Here is a tiny trained network, its code and every weight. The questions are about switching its units off for an input and a target symbol, where a switched-off unit gives its printed mean instead of its output.

import numpy as np


def w(rows, s, z=0):
    codes = np.array(rows[::2]) - 128.0
    scale = np.full(codes.shape[1], s)
    scale[-1] = z or s
    return codes * scale


def norm(h):
    return h / np.sqrt((h * h).mean(-1, keepdims=True) + 1e-5)


def f(y):
    return np.maximum(y, 0)


def softmax(a):
    e = np.exp(a - a.max(-1, keepdims=True))
    return e / e.sum(-1, keepdims=True)


def log_softmax(a):
    a = a - a.max(-1, keepdims=True)
    return a - np.log(np.exp(a).sum(-1, keepdims=True))


def net(x, mask):
    ids = ['αδμξτψ'.index(c) for c in x.split()]
    T = len(ids)
    res = E[ids] + P[:T]
    u = 0
    for l in range(2):
        q, k, v = (norm(res) @ M[l].T for M in (Q, K, V))
        z = softmax(np.where(np.tri(T) > 0, q @ k.T / 3**0.5, -1e9)) @ v
        res = res + np.where(mask[u], z, O[l][:, -1]) @ O[l][:, :-1]
        u += 1
        y = f(norm(res) @ A[l][:, :-1].T + A[l][:, -1])
        res = res + np.where(mask[u : u + 4], y, B[l][:, -1]) @ B[l][:, :-1]
        u += 4
    return log_softmax(norm(res)[-1] @ U[:, :-1].T + U[:, -1])


Q, K, V, O, A, B = {}, {}, {}, {}, {}, {}
E = w([
[104,138,111,118,136,159,122,158,122,202,239],'α',
[156,202,209,156,114,132,160,111,130,108,45],'δ',
[104,56,113,144,194,135,42,126,111,42,105],'μ',
[116,117,95,179,135,139,133,167,252,129,153],'ξ',
[47,79,161,151,160,133,151,221,192,109,152],'τ',
[166,116,49,144,104,93,77,77,141,131,63],'ψ',
],0.003)
P = w([
[76,147,94,127,142,6,202,46,125,53,202],'0',
[123,173,110,153,146,5,140,208,132,82,164],'1',
[108,196,101,138,116,138,86,178,170,90,173],'2',
[108,166,123,142,99,137,85,168,152,126,155],'3',
[107,145,135,140,98,148,97,169,136,143,131],'4',
[120,126,147,132,92,139,105,161,130,154,130],'5',
[121,115,152,127,101,149,124,148,126,163,126],'6',
[128,111,139,115,109,141,139,150,119,166,122],'7',
[132,98,139,105,107,142,148,145,114,173,117],'8',
[137,97,133,94,124,148,159,139,116,181,117],'9',
[144,92,133,85,132,143,167,138,110,191,117],'10',
[148,73,138,72,129,144,166,133,104,202,119],'11',
[146,75,123,61,124,137,164,133,103,212,113],'12',
],0.0017)
Q[0] = w([
[169,185,123,81,87,103,148,56,2,119,158],'L0H1',
[176,181,153,157,90,99,192,77,146,175,91],'L0H1',
[91,155,148,107,120,150,172,209,213,169,176],'L0H1',
],0.004)
K[0] = w([
[220,122,152,37,91,193,126,120,29,147,65],'L0H1',
[162,221,169,182,91,92,198,88,160,145,93],'L0H1',
[107,146,195,89,118,197,252,206,166,174,155],'L0H1',
],0.0032)
V[0] = w([
[83,161,246,122,148,168,152,164,51,89,166],'L0H1',
[64,91,96,103,130,114,145,170,128,184,215],'L0H1',
[107,81,165,178,148,104,137,132,156,2,68],'L0H1',
],0.0025)
O[0] = w([
[71,123,179,73,206,42,6,100,90,116,56,159],'L0H1',
[176,167,179,177,82,108,120,92,92,104,39,255],'L0H1',
[159,182,147,31,38,171,157,172,162,120,144,52],'L0H1',
],0.0027,0.0025)
A[0] = w([
[110,136,149,135,189,127,97,96,93,164,121,6],'L0N1',
[103,188,125,107,101,155,120,110,126,132,193,2],'L0N2',
[168,138,127,153,102,104,108,68,126,64,52,245],'L0N3',
[103,138,171,4,150,120,104,160,143,97,67,10],'L0N4',
],0.0036,0.00095)
B[0] = w([
[195,136,94,70,71,143,135,131,160,120,136,254],'L0N1',
[129,133,151,217,171,139,74,144,73,95,3,163],'L0N2',
[81,131,208,183,246,81,132,250,104,50,73,243],'L0N3',
[206,115,37,48,47,178,202,100,149,178,184,228],'L0N4',
],0.0028,0.0022)
Q[1] = w([
[116,211,145,101,173,90,199,110,82,170,117],'L1H1',
[159,76,63,116,198,184,124,112,53,127,149],'L1H1',
[160,122,144,125,138,252,109,162,138,134,176],'L1H1',
],0.0034)
K[1] = w([
[75,4,65,99,202,134,90,115,119,103,177],'L1H1',
[87,201,155,150,142,97,135,45,152,176,150],'L1H1',
[109,190,46,181,84,76,121,81,141,150,119],'L1H1',
],0.0036)
V[1] = w([
[74,147,82,96,134,81,127,141,133,30,169],'L1H1',
[77,146,143,170,136,104,68,139,113,253,178],'L1H1',
[165,169,64,112,140,120,181,144,164,47,125],'L1H1',
],0.0026)
O[1] = w([
[146,1,148,153,133,135,129,145,97,122,131,156],'L1H1',
[164,111,125,79,107,163,156,109,116,178,114,253],'L1H1',
[128,108,170,153,135,124,103,98,95,103,56,134],'L1H1',
],0.004,0.0017)
A[1] = w([
[140,112,179,141,200,99,135,185,104,126,61,251],'L1N1',
[2,126,175,206,242,36,112,129,114,67,114,96],'L1N2',
[106,130,153,168,165,134,38,128,54,156,147,102],'L1N3',
[103,120,178,193,234,93,98,189,98,101,74,242],'L1N4',
],0.004,0.002)
B[1] = w([
[123,114,102,215,148,132,96,147,137,76,151,244],'L1N1',
[34,127,242,59,220,165,2,129,66,249,15,196],'L1N2',
[117,124,132,131,128,125,159,147,158,44,91,191],'L1N3',
[120,128,145,76,80,80,180,39,110,151,197,255],'L1N4',
],0.0049,0.0051)
U = w([
[84,123,191,133,166,111,58,96,109,161,79,148],'α',
[127,115,109,160,101,68,161,96,153,60,253,141],'δ',
[172,127,101,182,185,188,104,228,143,95,38,164],'μ',
[169,132,101,27,48,162,176,97,115,197,139,163],'ξ',
[131,165,121,123,124,130,120,133,111,126,134,2],'τ',
[126,165,114,124,125,119,129,140,104,127,134,16],'ψ',
],0.0061,0.0054)

Each question gives the input, a string of symbols that net reads in full, and the target symbol t.
The units are the heads (3 rows each of Q, K, V and O) and the neurons (one row each of A and B). Each row of codes is followed by its name. A weight is (code - 128) times the scale printed after its matrix; where a second scale follows, it is the last column's (O, A, B and U).
mask holds one flag per unit, layer by layer, with each layer's heads first. A switched-off unit (its flag False) gives its mean, the last column of its rows in O or B, instead of its output. The means were averaged over made-up inputs and are rounded, as every weight is.
A unit's drop is (log p(t) with every unit on - log p(t) with that unit switched off) / (log p(t) with every unit on - log p(t) with every unit switched off).
The circuit of an input: a set's keep is (log p(t) with only the set's units on - log p(t) with every unit switched off) / (log p(t) with every unit on - log p(t) with every unit switched off). Starting from all 10 units, units are removed one at a time, each time the one whose removal leaves the highest keep (on an exact tie, the one counted first), for as long as the keep stays at least 0.8.
units of the circuit, in order: the units of the circuit, biggest drop first
unit that matters most: the unit with the biggest drop
k most important neurons: the k neurons with the biggest drops, biggest first
k most important neurons of layer l: the k neurons of layer l with the biggest drops, biggest first
input ψ ξ ξ μ α δ δ, target δ: most important neuron of layer 0 => L0N4
input ψ δ δ α α δ ψ δ α ψ, target μ: 3 most important neurons => L1N4, L0N4, L1N2
input α τ α α α α ψ α τ δ α τ, target μ: units of the circuit, in order => L1N4, L0N3, L1H1
input α ψ τ α τ ψ ψ α ψ ψ, target ξ: 2 most important neurons of layer 1 => L1N1, L1N3
input δ ξ ψ δ α μ δ, target μ: units of the circuit, in order => L1N4, L0N4, L0H1
input μ δ τ τ τ τ τ, target μ: 3 most important neurons => L1N4, L0N4, L0N3
input α μ α μ μ, target μ: units of the circuit, in order => L1N4, L0N4, L0H1
input μ α ξ, target α: 2 most important neurons => L0N4, L0N1
input μ δ δ ψ α ξ α τ τ, target δ: units of the circuit, in order => L0N3, L1N2
input δ μ α ξ α ξ ψ ψ δ ψ δ, target μ: units of the circuit, in order => L1N4, L0H1
input δ δ α α τ α, target μ: units of the circuit, in order => L1N4, L0N3, L0N2
input μ α α α α δ α ψ α, target ξ: units of the circuit, in order => L1N1, L0N3
input ψ μ α δ α α τ ψ α, target ξ: units of the circuit, in order => L0N3, L1N1
input μ α ξ α δ ξ δ μ α δ μ ξ, target μ: 4 most important neurons => L1N4, L0N3, L0N2, L0N4
input α α α α μ ξ ξ, target δ: unit that matters most => L1H1
input δ μ μ δ ξ α α μ α μ, target ξ: 2 most important neurons of layer 0 => L0N4, L0N2
input α α δ α α μ δ, target δ: 2 most important neurons of layer 1 => L1N2, L1N1
input ψ α ψ α α ψ, target μ: 3 most important neurons => L1N4, L0N3, L0N4
input α δ ψ τ τ μ ψ, target δ: 2 most important neurons => L0N4, L1N2
input α α ψ ψ δ α μ ψ δ δ δ, target ξ: 3 most important neurons of layer 1 => L1N1, L1N2, L1N3
input ξ α δ α ψ δ α α μ ψ, target δ: 4 most important neurons => L0N3, L1N2, L0N4, L0N1
input μ μ τ α α μ μ, target ξ: 4 most important neurons => L0N4, L1N1, L1N2, L1N3
input α α δ α δ μ α ξ α ξ, target δ: 4 most important neurons => L1N2, L0N4, L0N3, L0N1
input α α α ξ τ μ α α δ ξ δ μ, target δ: unit that matters most => L0N3
input α δ α α ξ ξ μ α δ α δ μ ξ, target μ: 2 most important neurons of layer 0 => L0N3, L0N4
input α δ α μ ξ μ α α τ δ δ δ, target ξ: 2 most important neurons of layer 0 => L0N4, L0N2
input μ α τ μ δ α α τ α ψ α α μ, target μ: 2 most important neurons of layer 0 => L0N4, L0N3
input α α ξ, target α: 2 most important neurons of layer 1 => L1N2, L1N4
input ξ ψ μ μ, target δ: unit that matters most => L0H1
input α δ δ ξ α, target δ: 3 most important neurons of layer 1 => L1N2, L1N3, L1N4
